Below are the code and all the weights of a small trained network. Each question names an input and a target symbol and asks about switching units off, where a switched-off unit gives its printed mean instead of its output.

import numpy as np


def w(rows, s, z=0):
    codes = np.array(rows[::2]) - 128.0
    scale = np.full(codes.shape[1], s)
    scale[-1] = z or s
    return codes * scale


def norm(h):
    return h / np.sqrt((h * h).mean(-1, keepdims=True) + 1e-5)


def softmax(a):
    e = np.exp(a - a.max(-1, keepdims=True))
    return e / e.sum(-1, keepdims=True)


def log_softmax(a):
    a = a - a.max(-1, keepdims=True)
    return a - np.log(np.exp(a).sum(-1, keepdims=True))


def net(x, mask):
    ids = ['ΘΞΨαηλφ'.index(c) for c in x.split()]
    T = len(ids)
    res = E[ids] + P[:T]
    u = 0
    for l in range(3):
        r = norm(res)
        for j in range(3):
            rows = slice(2 * j, 2 * j + 2)
            q, k, v = (r @ M[l][rows].T for M in (Q, K, V))
            z = softmax(np.where(np.tri(T) > 0, q @ k.T / 2**0.5, -1e9)) @ v
            o = O[l][rows]
            res = res + np.where(mask[u + j], z, o[:, -1]) @ o[:, :-1]
        u += 3
    return log_softmax(norm(res)[-1] @ U[:, :-1].T + U[:, -1])


Q, K, V, O = {}, {}, {}, {}
E = w([
[95,108,163],'Θ',
[164,252,152],'Ξ',
[82,88,123],'Ψ',
[122,77,212],'α',
[116,98,204],'η',
[130,119,227],'λ',
[118,90,197],'φ',
],0.011)
P = w([
[173,116,170],'0',
[69,148,161],'1',
[164,117,144],'2',
[100,41,132],'3',
[70,167,143],'4',
[179,128,138],'5',
[82,45,125],'6',
[56,178,131],'7',
[253,122,239],'8',
[94,43,122],'9',
],0.013)
Q[0] = w([
[94,59,112],'0.h1',
[79,138,244],'0.h1',
[196,240,179],'0.h2',
[149,154,232],'0.h2',
[145,122,184],'0.h3',
[20,160,92],'0.h3',
],0.011)
K[0] = w([
[89,92,119],'0.h1',
[117,117,158],'0.h1',
[188,159,124],'0.h2',
[251,58,144],'0.h2',
[106,127,110],'0.h3',
[150,98,239],'0.h3',
],0.014)
V[0] = w([
[105,137,97],'0.h1',
[132,159,232],'0.h1',
[169,142,81],'0.h2',
[2,135,178],'0.h2',
[203,136,111],'0.h3',
[125,132,105],'0.h3',
],0.0095)
O[0] = w([
[210,131,184,81],'0.h1',
[223,151,139,255],'0.h1',
[126,111,182,18],'0.h2',
[235,84,253,246],'0.h2',
[27,239,44,47],'0.h3',
[141,201,172,87],'0.h3',
],0.0049,0.0052)
Q[1] = w([
[48,94,83],'1.h1',
[232,144,150],'1.h1',
[227,147,29],'1.h2',
[254,183,81],'1.h2',
[36,110,94],'1.h3',
[51,34,158],'1.h3',
],0.0086)
K[1] = w([
[218,133,119],'1.h1',
[1,179,106],'1.h1',
[213,75,118],'1.h2',
[193,162,42],'1.h2',
[95,201,86],'1.h3',
[76,137,221],'1.h3',
],0.0093)
V[1] = w([
[25,157,206],'1.h1',
[201,131,95],'1.h1',
[135,167,240],'1.h2',
[98,104,132],'1.h2',
[2,197,217],'1.h3',
[61,98,145],'1.h3',
],0.0091)
O[1] = w([
[40,69,71,177],'1.h1',
[123,195,180,105],'1.h1',
[80,69,20,254],'1.h2',
[128,92,255,141],'1.h2',
[165,38,95,136],'1.h3',
[114,133,120,150],'1.h3',
],0.006,0.0078)
Q[2] = w([
[4,160,120],'2.h1',
[73,94,181],'2.h1',
[115,165,72],'2.h2',
[136,43,184],'2.h2',
[212,99,137],'2.h3',
[143,59,185],'2.h3',
],0.015)
K[2] = w([
[248,170,150],'2.h1',
[112,123,186],'2.h1',
[185,181,115],'2.h2',
[63,70,132],'2.h2',
[139,49,114],'2.h3',
[196,67,223],'2.h3',
],0.015)
V[2] = w([
[116,84,180],'2.h1',
[28,140,185],'2.h1',
[96,114,9],'2.h2',
[163,93,135],'2.h2',
[63,123,106],'2.h3',
[88,179,81],'2.h3',
],0.012)
O[2] = w([
[148,162,161,224],'2.h1',
[41,150,124,153],'2.h1',
[100,149,248,125],'2.h2',
[160,176,66,171],'2.h2',
[141,87,176,77],'2.h3',
[120,82,133,2],'2.h3',
],0.011,0.0088)
U = w([
[95,202,179,85],'Θ',
[119,67,114,153],'Ξ',
[141,185,157,93],'Ψ',
[166,191,144,108],'α',
[254,163,196,58],'η',
[179,142,93,247],'λ',
[13,180,99,109],'φ',
],0.016,0.011)

Each question gives the input, a string of symbols that net reads in full, and the target symbol t.
The units are the heads (2 rows each of Q, K, V and O). Each row of codes is followed by its name. A weight is (code - 128) times the scale printed after its matrix; where a second scale follows, it is the last column's (O and U).
mask holds one flag per head, layer by layer. A switched-off head (its flag False) gives its mean, the last column of its rows in O, instead of its output. The means were averaged over made-up inputs and are rounded, as every weight is.
A unit's drop is (log p(t) with every unit on - log p(t) with that unit switched off) / (log p(t) with every unit on - log p(t) with every unit switched off).
The circuit of an input: a set's keep is (log p(t) with only the set's units on - log p(t) with every unit switched off) / (log p(t) with every unit on - log p(t) with every unit switched off). Starting from all 9 units, units are removed one at a time, each time the one whose removal leaves the highest keep (on an exact tie, the one counted first), for as long as the keep stays at least 0.8.
units of the circuit, in order: the units of the circuit, biggest drop first
most important unit: the unit with the biggest drop
heads that matter: for each layer, one digit per head in row order, 1 if its drop is at least 0.15 and else 0, layers parted by /
input Θ Θ α Θ Θ φ, target Ξ: heads that matter	011 / 100 / 000
input α λ Ψ Ψ Ψ Ψ α Θ, target Θ: units of the circuit, in order	(2.h2 2.h1)
input η Ψ Ξ, target η: heads that matter	111 / 110 / 111
input Ψ λ Θ, target φ: most important unit	2.h1
input Θ Ψ φ α Θ φ η η, target λ: units of the circuit, in order	(2.h1 0.h1)
input Θ φ Ψ Ψ Ψ Ξ Ψ η, target λ: heads that matter	101 / 111 / 101
input Θ Ψ Ψ φ Ψ α Ψ α, target λ: heads that matter	110 / 111 / 101
input Θ Ψ Ψ α λ α Ψ Ψ, target λ: heads that matter	110 / 101 / 100
input λ λ Ψ, target φ: heads that matter	110 / 110 / 111
input Ξ Ψ α Ψ Ψ, target Ξ: heads that matter	001 / 000 / 100
input Ξ α Ψ Θ η, target Ξ: heads that matter	000 / 000 / 100
input Ψ λ α, target φ: heads that matter	010 / 110 / 100
input λ Ψ Ψ φ Ψ Ψ α α, target η: heads that matter	111 / 110 / 110
input Θ α Ξ Ξ α, target λ: heads that matter	100 / 100 / 100
input Ψ Ψ Ψ, target η: units of the circuit, in order	(0.h2 1.h2)
input Ψ Θ Θ, target Ξ: heads that matter	011 / 111 / 000
input Ξ Ψ Θ α Ξ Θ α Θ, target Ξ: units of the circuit, in order	(2.h3 2.h1)
input Θ Ψ Ξ Ψ Ψ, target λ: units of the circuit, in order	(2.h1)
input α η η, target Θ: units of the circuit, in order	(0.h2 2.h1 1.h3)
input λ α Ψ Ξ η, target η: units of the circuit, in order	(2.h1 1.h2 0.h1)
input Ψ Ψ Ξ, target η: units of the circuit, in order	(2.h2 2.h1 2.h3 0.h2)
input Ψ η Ξ Ψ Ξ, target φ: most important unit	0.h2
input Ψ Ξ Ψ Ξ, target Ξ: units of the circuit, in order	(2.h3 1.h3 0.h2)
input λ Ξ η Ψ Ψ φ Θ Ψ φ Ξ, target Ξ: units of the circuit, in order	(2.h3 0.h2)
